Each row, then roughly how far along a hidden order it lies, from 0 to 20
In the rows, 128 means zero.
[100 120  94 122  99 114 125 127 132 146 133 137 138 166 164 151 156 150
 153 168 140 147 156 136 160 162 152 183 138 142 136 136 137 140 127 128
 128 125 118 105 112 107  89 119 113 105  81 114  86 105  63 108  94 105
 102 113 100 115 122 112 123 123 126 129 129 134 139 136 146 146 159 157
 143 153 200 236 152 164 226 164 176 175 156 153 145 134 132 148 130 140
 131 126 126 126 120 120 100 121 114 101  93 103 103 101  96 111 113 103
 104  97  98  66 116 110  98  99 100 120 126 127 130 136 135 144 150 144
 164 141 138 160 175 146 169 161 145 147 174 151 139 141 151 155 139 140
 138 139 131 131 125 122 120 120 119 116  85  98 102  30 111  93  93  82
 110  96 104 102  29 118 114 119 121 117 123 125 118 129 145 138 145 137
 134 143 173 142 140 145 162 190 165 197 185 148 144 182 159 192 133] => 13
[ 95 113  65 121  68 107 122 120 119  85 118 117 120 109 116 124 110 127
 123 128 126 129 131 128 136 132 136 145 135 136 139 134 137 167 150 137
 151 137 141 159 152 157 191 142 143 151 181 147 169 151 188 157 157 156
 173 152 188 162 144 165 163 171 177 172 152 186 166 150 158 169 193 170
 153 172 197 255 167 196 255 177 251 239 177 167 159 145 139 191 152 196
 152 155 186 159 175 143 184 140 152 160 160 153 157 165 152 142 145 148
 147 150 162 179 135 142 154 160 153 145 134 132 131 134 130 130 131 125
 122 127 129 126 119 130 101 114 124 117 107 117 120 114 106 104 118  98
  93 102 102 101  82 113 102 114 106 106  66  78  95   2 107  84  87  76
 104  63  93  75  27 106 106 103 106  93 107 107  50  80   3  59  23  99
 110 102  48 105 104  97  87  27  80  23  66  96 110  54  71  45 119] => 17
[136 133 140 131 149 139 133 132 138 142 137 139 136 155 168 144 148 144
 145 157 136 140 144 142 150 158 146 201 140 147 155 142 144 166 154 138
 164 139 147 154 148 152 170 137 142 150 161 140 153 141 160 142 141 143
 147 135 144 139 133 139 134 140 141 135 132 138 134 133 132 136 131 130
 128 129 125 126 122 119 108 117 104 103 116 125 115 121 124 104 118 111
 116 109 114 113 106 118  95 118 116 114 108 110 107 104 107 112 116 110
 108 119  91  55 116 108  91  81  93  99 113 114 116 109 119 110 110 116
 103 111 118 113 105 122 121 116 116 122 119 110 124 123 119 127 126 130
 128 128 129 128 137 130 132 132 133 132 146 147 143 161 133 147 147 147
 138 148 142 146 173 136 138 139 134 146 138 139 179 150 209 166 180 142
 136 143 175 144 141 145 144 174 161 172 155 146 134 172 172 162 132] => 14
[135 130 146 132 151 145 135 137 149 170 145 144 140 171 167 149 158 143
 152 162 138 142 139 139 142 142 137 161 133 131 129 126 125 116 122 123
 126 122 115 106 112 117  78 117 109 106  93 113  97 111  82 114 113 110
 108 119 106 118 124 119 125 124 130 127 131 137 137 130 137 138 155 141
 138 154 163 228 149 170 181 157 191 179 156 152 139 135 132 151 134 143
 135 137 135 136 132 128 124 126 123 119 110 118 115 111 109 115 113 112
 114 105  95  63 117 106  84  84  99  99 117 117 120 117 124 121 126 121
 125 128 128 132 140 134 147 147 139 141 153 141 142 147 157 155 140 150
 161 151 150 143 158 138 140 136 135 139 141 138 136 151 130 128 125 125
 122 119 175 107  88 117 121 117 115 111 112 120  92  98  85  92  72 112
 120 116 100 119 109 120 120 101 120 105 127 129 130  90 155 144 131] => 13
[ 92 118 109 124 110 131 135 132 142 176 145 150 147 201 196 171 186 170
 167 194 147 157 166 155 174 179 161 246 143 148 144 137 132 132 111 124
 105 120 103 102  98  86  46 109 102  85  55  99  68  94  35  90  96  96
  93 107  90 108 120 117 125 127 131 140 137 164 150 141 153 165 194 169
 155 170 200 255 173 184 255 179 233 209 165 156 147 136 131 150 131 126
 127 120 105 113  97 112  60 115 105  86  77  87  81  81  75  99  96  89
  91  86  62  38 113 105  89 104 107 125 129 133 137 143 138 159 159 157
 196 150 150 188 197 158 192 181 158 158 178 160 147 152 165 154 142 143
 139 130 121 118 111 119 113 115 106  97  57  77  90   1 105  67  69  59
 100  73  97  82  38 113 115 116 121 122 125 126 121 133 191 158 160 147
 139 149 200 154 151 157 180 230 186 228 205 158 149 204 169 213 134] => 19
[115 125 114 129 141 132 130 138 141 158 139 145 140 175 175 152 164 161
 162 183 145 147 164 154 179 184 168 238 153 162 170 152 152 216 186 148
 187 151 160 184 158 168 197 143 149 156 177 143 149 138 159 142 140 137
 128 131 169 128 127 124 114 116 110 114 121 101 108 117 112 107  69  95
 107  82  76   1  89  84   1  79  13  30  76  86  92 109 116  56  98  64
  98  99  61  95  87 104  72 114 107 100  82 107 100 101 118 122 121 118
 117 119 119 118 130 131 142 147 156 149 141 140 144 154 144 159 158 151
 212 148 145 184 182 153 181 198 150 161 179 170 154 166 196 203 154 172
 188 177 175 167 198 152 155 143 150 152 179 161 148 216 139 149 140 146
 130 144 135 124 116 123 124 124 120 117 119 119  87 101  37  80  60 103
 114 105  55 101  83 100  79  27  70  44  52  95 107  38  71  27 116] => 20
[ 86 111  57 117  39  91 116 113  98  63 109 101 109  91  85 113 118 115
 118 105 126 127 124 126 129 127 146 151 136 139 146 139 145 177 159 140
 161 139 152 170 151 156 197 142 146 149 164 145 169 148 177 152 147 147
 143 138 152 138 133 134 127 133 135 121 125 122 116 123 116 109  98 110
 126 108  91  24 100  89  52  95  43  55  93  99 115 116 120  78 111  85
 109 106  97 118 110 117  99 124 122 119 119 125 130 148 129 131 135 134
 148 139 159 189 138 138 170 185 177 169 145 150 148 157 145 164 157 150
 171 142 141 160 150 143 157 147 138 137 141 137 133 133 133 128 131 124
 122 117 115 118 106 117 113 118 114 106  88  94 103   1 110  88  99  87
 107  87 106  98  56 114 112 116 118 110 118 122  95 114  86 105 109 127
 124 128 121 131 132 133 144 165 148 167 157 148 140 173 162 185 134] => 4
[115 123 111 128 122 125 130 131 134 140 134 139 136 164 166 147 154 145
 148 166 136 140 161 140 153 154 144 169 135 141 138 131 131 138 122 128
 125 126 122 113 113 112  94 124 116 103  93 116 101 111  85 107 103 108
 102 116  99 114 122 117 120 117 116 126 130 134 162 133 140 140 149 143
 142 150 158 209 146 158 199 150 198 180 156 148 143 139 131 150 137 146
 133 131 139 132 126 128 113 124 118 114 112 119 108 106 107 115 111 113
 107 110  87  62 118 110  84  99 105 110 123 123 120 129 127 128 127 130
 144 135 134 143 146 142 145 153 140 148 139 153 141 143 164 158 137 151
 160 143 139 144 139 133 129 130 127 130 117 129 120  80 115 113 108  99
 112 100 110  98  75 114 115 112 119 107 120 119 107 111 100 116 115 118
 125 128 135 127 137 136 140 154 145 222 156 146 137 172 158 181 134] => 12
[162 141 180 136 181 152 138 139 155 179 141 141 141 147 161 143 147 142
 142 156 133 137 140 136 137 147 134 154 133 121 136 133 135 138 142 129
 129 128 128 133 127 132 128 127 129 128 119 126 119 128 110 114 117 119
 118 121 107 115 123 116 117 112 110 110 119 110 109 119 115 110  89 107
 116 108 100  22 103  97  54 109  83  67 103 108 111 116 122  84 112  88
 110 104  89 108  94 112  88 117 111 104  97 100 102 100 106 111 110 105
 105 116  77  70 115 108  88  84  87  98 114 112 121 113 118 111 114 112
 105 118 120 108 108 122 111 111 120 131 118 119 124 122 118 120 126 123
 129 121 125 129 132 129 133 128 128 130 138 131 132 155 130 141 136 148
 130 144 136 135 158 134 133 137 135 140 130 136 157 146 183 156 177 140
 136 138 158 146 140 138 151 174 156 181 165 146 139 183 164 189 134] => 3
[135 131 139 128 119 120 127 122 114 104 121 112 116  91  86 109 113 106
 108 112 119 114 110 116 112 105 114  98 125 122 124 125 127 126 135 130
 134 130 134 140 141 145 182 137 138 148 155 142 159 139 175 143 140 142
 142 140 151 138 131 135 134 135 134 128 124 125 122 126 118 114 111 117
 114 108 105  48 108  99  74 105  81  82 107 108 107 121 124 101 118 102
 125 123 122 128 126 131 128 131 136 129 141 139 149 149 144 139 141 144
 149 152 156 182 137 147 162 159 154 149 135 134 129 133 129 133 128 128
 118 124 125 120 109 120 114 106 120 116 104 102 116 118  98  94 112 110
 103 101 112 115 106 123 124 124 126 122 132 124 133 140 132 137 145 143
 130 145 143 151 142 139 137 147 137 147 139 136 166 151 176 161 161 138
 132 136 144 133 128 129 128 127 121 115 112 121 121 145 108  93 123] => 0
[159 138 173 131 160 145 132 127 135 131 127 124 123 120  99 115 115 118
 105  94 117 111 109 112  87  90  99  50 114 111 102 116 110  76  98 113
 101 116 111  99 113 116 107 120 124 123 126 131 127 129 147 140 137 140
 154 137 162 145 137 146 150 165 162 162 144 165 155 144 150 158 168 158
 149 148 170 216 145 154 158 142 170 140 126 131 124 128 127 105 123  88
 118 112 106 112 103 113  79 119 108  99  96 106 101  91  94 108 109 101
 104 106  84  64 116 108 101  99 108 109 121 125 125 126 127 133 136 133
 143 134 137 146 156 141 166 156 146 147 157 153 144 150 170 179 148 161
 166 162 152 150 169 140 145 137 144 137 149 141 133 143 130 126 131 120
 123 117 117 106  85 121 117 119 116 105 115 117  78  98  49  84  70 110
 113 112  78 115 116 120 111  81 113  81 102 121 123 108 122 117 127] => 0
